Below is a small trained network, with its code and all its weights. Each question gives an input and a target symbol and asks what happens when units are switched off, that is, made to give their printed mean instead of their output.

import numpy as np


def w(rows, s, z=0):
    codes = np.array(rows[::2]) - 128.0
    scale = np.full(codes.shape[1], s)
    scale[-1] = z or s
    return codes * scale


def norm(h):
    return h / np.sqrt((h * h).mean(-1, keepdims=True) + 1e-5)


def f(y):
    return y / 2 * (1 + np.tanh(0.7978845608 * (y + 0.044715 * y**3)))


def softmax(a):
    e = np.exp(a - a.max(-1, keepdims=True))
    return e / e.sum(-1, keepdims=True)


def log_softmax(a):
    a = a - a.max(-1, keepdims=True)
    return a - np.log(np.exp(a).sum(-1, keepdims=True))


def net(x, mask):
    ids = ['Θαδζημστφψ'.index(c) for c in x.split()]
    T = len(ids)
    res = E[ids] + P[:T]
    r = norm(res)
    for j in range(3):
        rows = slice(3 * j, 3 * j + 3)
        q, k, v = (r @ M[0][rows].T for M in (Q, K, V))
        z = softmax(np.where(np.tri(T) > 0, q @ k.T / 3**0.5, -1e9)) @ v
        o = O[0][rows]
        res = res + np.where(mask[j], z, o[:, -1]) @ o[:, :-1]
    y = f(norm(res) @ A[0][:, :-1].T + A[0][:, -1])
    res = res + np.where(mask[3:15], y, B[0][:, -1]) @ B[0][:, :-1]
    return log_softmax(norm(res)[-1] @ U[:, :-1].T + U[:, -1])


Q, K, V, O, A, B = {}, {}, {}, {}, {}, {}
E = w([
[105,108,104,171],'Θ',
[76,84,130,110],'α',
[79,89,126,138],'δ',
[255,173,166,176],'ζ',
[202,186,24,128],'η',
[154,115,149,37],'μ',
[102,106,108,168],'σ',
[82,90,106,111],'τ',
[79,90,114,127],'φ',
[89,103,96,146],'ψ',
],0.0087)
P = w([
[149,166,135,129],'0',
[188,97,87,139],'1',
[161,84,144,160],'2',
[120,132,181,159],'3',
[104,255,176,115],'4',
[158,188,59,51],'5',
[178,93,75,40],'6',
[186,70,155,193],'7',
],0.0072)
Q[0] = w([
[100,52,122,180],'H0',
[98,254,119,105],'H0',
[90,143,214,210],'H0',
[69,169,121,145],'H1',
[129,84,116,127],'H1',
[111,48,124,171],'H1',
[67,126,175,142],'H2',
[122,162,62,132],'H2',
[168,124,107,150],'H2',
],0.015)
K[0] = w([
[68,192,165,89],'H0',
[206,9,61,108],'H0',
[102,222,14,67],'H0',
[96,110,2,133],'H1',
[119,173,155,91],'H1',
[84,254,140,105],'H1',
[98,152,183,130],'H2',
[154,165,35,35],'H2',
[166,100,102,137],'H2',
],0.009)
V[0] = w([
[156,142,112,255],'H0',
[161,153,25,105],'H0',
[225,144,162,128],'H0',
[130,183,53,137],'H1',
[106,127,108,110],'H1',
[141,179,133,91],'H1',
[110,175,180,97],'H2',
[142,152,92,97],'H2',
[113,127,186,175],'H2',
],0.0099)
O[0] = w([
[221,20,61,189,173],'H0',
[32,3,140,78,138],'H0',
[209,99,245,109,1],'H0',
[78,73,165,164,168],'H1',
[128,86,78,134,155],'H1',
[64,91,128,77,91],'H1',
[137,86,84,199,42],'H2',
[94,92,165,125,129],'H2',
[184,167,65,137,93],'H2',
],0.0054,0.0047)
A[0] = w([
[192,152,126,173,242],'N0',
[113,254,169,133,2],'N1',
[129,68,102,183,122],'N2',
[193,127,173,9,58],'N3',
[189,146,96,85,97],'N4',
[81,93,79,60,87],'N5',
[201,62,182,118,149],'N6',
[94,90,172,34,198],'N7',
[198,80,224,168,128],'N8',
[108,181,253,25,24],'N9',
[123,50,102,157,32],'N10',
[218,83,175,170,181],'N11',
],0.0099,0.0038)
B[0] = w([
[182,158,150,128,227],'N0',
[151,70,139,27,174],'N1',
[157,112,115,90,252],'N2',
[175,135,50,194,188],'N3',
[141,128,124,184,166],'N4',
[102,96,223,150,226],'N5',
[151,181,144,101,184],'N6',
[169,151,187,208,236],'N7',
[129,187,189,108,160],'N8',
[154,105,96,255,216],'N9',
[110,79,95,93,207],'N10',
[172,178,163,53,191],'N11',
],0.0085,0.0034)
U = w([
[202,111,128,79,54],'Θ',
[95,208,128,33,147],'α',
[180,205,26,182,75],'δ',
[202,194,221,90,254],'ζ',
[141,97,240,109,177],'η',
[153,136,203,255,131],'μ',
[212,110,120,84,27],'σ',
[40,182,189,137,207],'τ',
[84,170,105,145,47],'φ',
[111,14,75,145,107],'ψ',
],0.0087,0.0024)

Each question gives the input, a string of symbols that net reads in full, and the target symbol t.
The units are the heads (3 rows each of Q, K, V and O) and the neurons (one row each of A and B). Each row of codes is followed by its name. A weight is (code - 128) times the scale printed after its matrix; where a second scale follows, it is the last column's (O, A, B and U).
mask holds one flag per unit, heads first, then neurons. A switched-off unit (its flag False) gives its mean, the last column of its rows in O or B, instead of its output. The means were averaged over made-up inputs and are rounded, as every weight is.
A unit's drop is (log p(t) with every unit on - log p(t) with that unit switched off) / (log p(t) with every unit on - log p(t) with every unit switched off).
The circuit of an input: a set's keep is (log p(t) with only the set's units on - log p(t) with every unit switched off) / (log p(t) with every unit on - log p(t) with every unit switched off). Starting from the 12 units with the biggest drops (on a tie, the unit counted first), units are removed one at a time, each time the one whose removal leaves the highest keep (on an exact tie, the one counted first), for as long as the keep stays at least 0.8.
units of the circuit, in order: the units of the circuit, biggest drop first
unit that matters most: the unit with the biggest drop
k most important neurons: the k neurons with the biggest drops, biggest first
drop when u is switched off: that unit's drop, to one decimal
input ψ δ α μ ψ μ τ ψ, target ψ: unit that matters most	H1
input μ ψ ψ α μ μ τ, target α: units of the circuit, in order	H0; N9
input ζ δ φ η τ, target δ: units of the circuit, in order	H2; H1
input ψ Θ δ ζ μ α, target δ: 2 most important neurons	N7; N1
input η δ σ ζ δ, target δ: 2 most important neurons	N5; N1
input φ δ δ ψ τ ψ Θ Θ, target τ: units of the circuit, in order	H0; H1; N9
input α α δ, target α: units of the circuit, in order	H0; N1
input δ ψ δ ψ τ α ψ α, target τ: units of the circuit, in order	H0; H1
input τ α ψ τ ψ δ α, target τ: 2 most important neurons	N5; N9
input ψ α ψ α μ φ, target ψ: 2 most important neurons	N7; N11
input ψ α μ ψ ψ μ ψ Θ, target ψ: drop when H1 is switched off	1.2
input δ ζ φ, target δ: drop when H0 is switched off	0.6
input δ δ μ, target δ: drop when H0 is switched off	0.1
input ψ δ σ σ δ μ, target δ: unit that matters most	N3
